Rows with their classes:
[  1 -18  -3  20 -24 -12  -3   5   5  16  33 -15   0  28   5  61   2  12
 -17  -7   9 -57  25  13   2] : K
[-12   0 -12  10   3  22 -20   7   6  10   0 -25 -20  30   3  61  -8  -1
 -15   7  -8 -94  12  13  12] : R
[-28  13 -10  31  94  -4 -17 -82 -15  20 -10 -28  28 -14 -20  94 -44 -17
 -20  -9 -14 -20 -32 -48 -48] : K
[-10   8  -2  19   7   6  -1   9   6   2 -12 -11 -16  -4  -8  28  -4  -3
  -6   5  -3 -33  -9 -16  -1] : R
[-23 -12 -17  14  35   9 -13  19  -3  -4 -32  18 -45  10  -6   4  -6 -30
 -40  -7 -15 -57 -60 -14  51] : R
[ 11 -21  17   8  75   9  18   6 -11  -4 -23 -11 -14 -22  11  59   1  -2
  -2  -2   6  58   3 -17  21] : K
[-12 -17  -5  20 -26   6 -11  15  -4  17  25 -10   1  18  -3  29 -15  11
  -6   4 -17 -68   5  -1  -6] : K
[  3  -1   2 -10  -1  -8   1   1 -20  -2  -5  -1  10 -13  -8 -33   0  -8
   7  -3   4  30 -12  -9 -15] : K
[  6  18   9  -2 -16  -7   3  24   6   5  -9  -2  -5   7   6   0   3   3
   5   8   5 -10   4   2   9] : K
[ -7  -6   2   9   9   2   1 -16  -3   5   4 -21   8 -21  -5  29 -14   9
   3   4  11 -18  10 -16 -19] : R
[-10  -1  -6 -12 -12  -1  -8 -29 -10   7   2  -9  20   8   5 -17  -1   2
  -6 -16 -15 -23  10  24   1] : K
[ -8  -6  -2   6   4  17  -6  -2  -5  -2 -26   7 -10  -5  13   3   1 -14
  -3 -26   6 -19 -14  36  29] : R
[ -3   2   5   3  -4   0  -8   8   2  10   2   4 -17  12   6  26  -4 -13
  26 -10  -8 -47 -22 -18   1] : K
[ -1  -4   2  -4  65   6   4 -20   3   0 -33   1 -11  -6   9  14   7 -11
  -6 -14 -12 -16   0  20  38] : R
[ -8   3  -3   5  30  -5   1 -24  -3   7  -8  -5  12 -15  -3 -17  -3  -9
  12  -8  -2  38  -7  -1   2] : K
[-14   6 -10   1  13   7 -11   8 -24   3 -22  -4 -11   9  -6   9   8  -5
 -21   2 -10 -64  -7   5  17] : K
[ -2 -17   9  -8  -2   2 -14 -18  -4   2  -2  26  14  -4   7  -5   5  -1
   6 -18   1  33  16  28  10] : K
[ 10  -1   7   9  20   1  17   2   1  -4  -1 -10   4  -8   4  37  -4  11
  -7  12   6  23   8 -17  -8] : R
[-12 -12   2   2 -12  -9   3  14  -6   3  21  -3  10   6  -5  28  -9   1
   7   2   2   7  14  -4  -8] : R
[  6   2  10   0  29  -4  12  12  12 -11 -25  16 -21 -16   0   3   0  -6
  -2   2   1  36 -20 -17  17] : K
[  6  -5 -11  29 -21   6 -13  25  -1   8  13  -1 -26  25  -5  33  -8 -10
  -4   5  -1 -83 -24 -23  24] : K
[ -2 -16  16   0 -18  -3   4 -15  -7   6  29   4  31 -14  -7   9 -11  10
  12 -11   9  47  22  21 -16] : R
[ -3  -2  19  -8  56  -2   3 -33  -4   2 -19  11   5 -15  -3 -11 -10 -25
   2  -5  -5  47 -26   0   7] : R
[ -6   8  -7   4  52  -2  12   8  -8  -9 -49  -3 -23 -18  -4   0   6 -20
  -9   4  -3  29 -54 -31  10] : K
[-11   3 -15  -6  58   7  -3 -15 -11  -6 -43  16 -20 -19   1 -38   7 -28
  -6  -9  -3   6 -46  -1  31] : R
[-11   9 -23 -11 -22  -6 -13 -18   3  -4 -13   3  10   4 -15 -65   1 -22
  -1  -9 -15 -32 -56  11   1] : R
[-24   0   9   5  34  13  -2  -5  -3   2  -9 -12 -20  -1  -5  32   2   2
  -1   8 -14 -39  -1   6   4] : K
[ -4  12   0   3  -9  -4   7  24  11 -16   6   2  -9  -5  -5 -12   4 -10
  -4  14   9   5  -5 -13  -3] : R
[-12  15  -4  14  51  17  -4 -20   0  21  -7 -29   6  -4 -22  47  -8   6
 -13  -1 -15 -48  13  -9  -2] : R
[-16   6  -1  14  13  14 -14  -4  -5   1 -22  -7 -16   5  -4  13   7   3
 -12   8  -3 -40  -7  10  19] : K
[ -7  -9  11 -10   0  -6   2 -22  -1   7  14   9  17  12   1  22  -1  10
  -1  -3   6  -2  13   5   4] : K
[  9 -16   5  94  36   4   1 -18  -6   4 -18  12  -5  -3   2  16  -4 -11
  -1  19  -2  27 -24 -12  10] : K
[  7 -16  -6   6  47  10   3   9   3 -19 -39  -3 -33 -11  -1   3  15  -8
 -12  14   5 -25 -19 -28   6] : R
[-16  -6   7  -3  59   4  -4 -49 -11  10  -7  -5  24 -10   3   5 -18 -25
   3 -17  -1  44 -24  -5  -6] : R
[  0  35  -3 -13  29   5  -6 -18   1  -2 -23   3 -10  -4  -1 -14   1  -1
   1  -6  14 -15   1   3   7] : K
[  2  -4   0  -5  -3  -2  -3  15  -6 -10 -13   7 -14   0  18 -14   2  -9
  -7  -7  -4  -5 -18   7  32] : K
[  0  12   5  -7  50  14  16   0   2 -10 -52   1 -23 -12  -3   9  13 -14
  -8  -1  -2  -3 -25  -1  28] : K
[ -3  12  -1   3  12   6   5  13   3 -10 -11  -8 -13   3  -2  -4   7   1
 -10  12  -9 -41   1 -10  -3] : R

Rows, each with its class:
[  8  -8 -24 -58  -7 -41  12  15  11  -3  39 -12  17   8   7 -11  23  -4
   2 -10   6  -2  -7  21 -24] : <42>
[  7  -5 -38 -48  -2 -50  -1   8   6  -4  12 -14  -8   6  12   0  31  -8
  -2  -7  -1   3   5   5 -18] : <42>
[  1  15 -27 -22   7 -17   1   3  11  -1   6   4   8  -7   6  -1   8  -7
   0   1   7  -3  -5   6 -18] : <39>
[  3  19 -19 -28  -3 -12  -4  13   7  -6   7   4  10  -2  12   1  10  -4
   0  -4  -3   3  -7  10 -15] : <39>
[  2 -21  -5 -50 -12 -38   1  11   3  -5  38 -18   5  10  10 -10  18  -5
   5  -4   4  -1   2  14 -16] : <42>
[ -3 -21 -13 -53  -8 -37  15  10   6  -3  35 -21   2   7   5  -5  24  -4
  -2  -6  -2  -3   2  11 -18] : <42>
[  8  -9 -36 -49   0 -47   2   8   3  -3   9 -13 -26   7  12   1  31 -16
  -3  -5   1   6   6   1 -25] : <42>
[ 12   9 -56 -67  -2 -55   1  22  15  -6  22 -18   6   4  19 -11  37 -16
  -1  -8   1   1   0   7 -26] : <42>
[ 12   0 -48 -57   5 -64   2  13   6 -10   3 -17  -9  13  15  -8  44  -9
  -8  -6   6  -3   1  -2 -24] : <42>
[  9 -24 -19 -26  -2 -37   1   3   0  10   5 -12 -13   0   5   1  25  -1
  -3  -3  -9   4   0  -4  -9] : <42>
[  8  34 -47 -36   5 -33  -8  14  18 -28  -8  21  10  -2  16  -4  20  -5
   0 -10   8   2  -5  14 -15] : <34>
[  4  -8 -42 -47  -3 -53  -4  10   5  -5  13 -11  -5  13   8   1  35  -8
  -1  -5   7   1  -2   3 -27] : <42>
[  2  27 -12  -6   3   4  -1  16  11  -4   9   8  20  -1   4  -8  -5 -11
   5   1  -1   4  -5  16  -6] : <34>
[ 11   8 -20 -49  -2 -36 -14  11  10  -5  31  -1  10   5  12  -7  16 -13
  -7  -4   5   3   0  13 -17] : <42>
[  0 -19 -17 -39  -4 -39   5   6   3  -5  21 -17   1   4   7   2  21 -10
  -1  -5   2   1   1   8 -16] : <42>
[  1 -16   3 -42   1 -17   6   7   4   3  36 -15   7   4  -2 -10   5  -1
  -2  -1  -3  -1  -2  13 -11] : <42>
[  7  35 -42 -27   6 -23  -9  17  10  -2  -7  13  15  -2  11  -1  11 -16
   1  -3   6   6   0  16 -11] : <34>
[  3 -18 -21 -18   2 -39  -2  -1  -4  -5  -1 -18 -19  -2   0  -1  23  -3
   0   3  -1  -4   2  -1  -9] : <42>
[  6  23 -29 -13   5 -11  -3  11  14  -7  -5   8  10  -3   7  -3  14 -24
   4  -1  -2   1  -9   4 -15] : <34>
[  6   9 -12  -1   1 -11  -1  -8  -1   3 -11  -5  -5  -1  -1  -6  11  -4
   2  -1  -1   1  -4   2  -5] : <34>
[  7 -10 -31 -44  -1 -35   2   3   4  -5  17 -18   1   5   8  -2  14  -9
   3  -3   5  -2   0 -11 -18] : <42>
[  9  -7 -44 -43  -1 -48  -2   5   6  -4  12  -7  -7   9   8  -1  35 -18
  -2  -5   0   1   0   1 -19] : <42>
[  9  39 -28 -39  -3 -24   2  26  20  -6  20  14  28  -5  14 -11   8 -15
  -4  -7  12   9 -10  22 -17] : <34>
[ -1   1 -25 -32  -5 -34   2   7   4  -6   6   0  -4   8   9  -4  12  -7
  11  -6   4   2   4   2 -16] : <42>
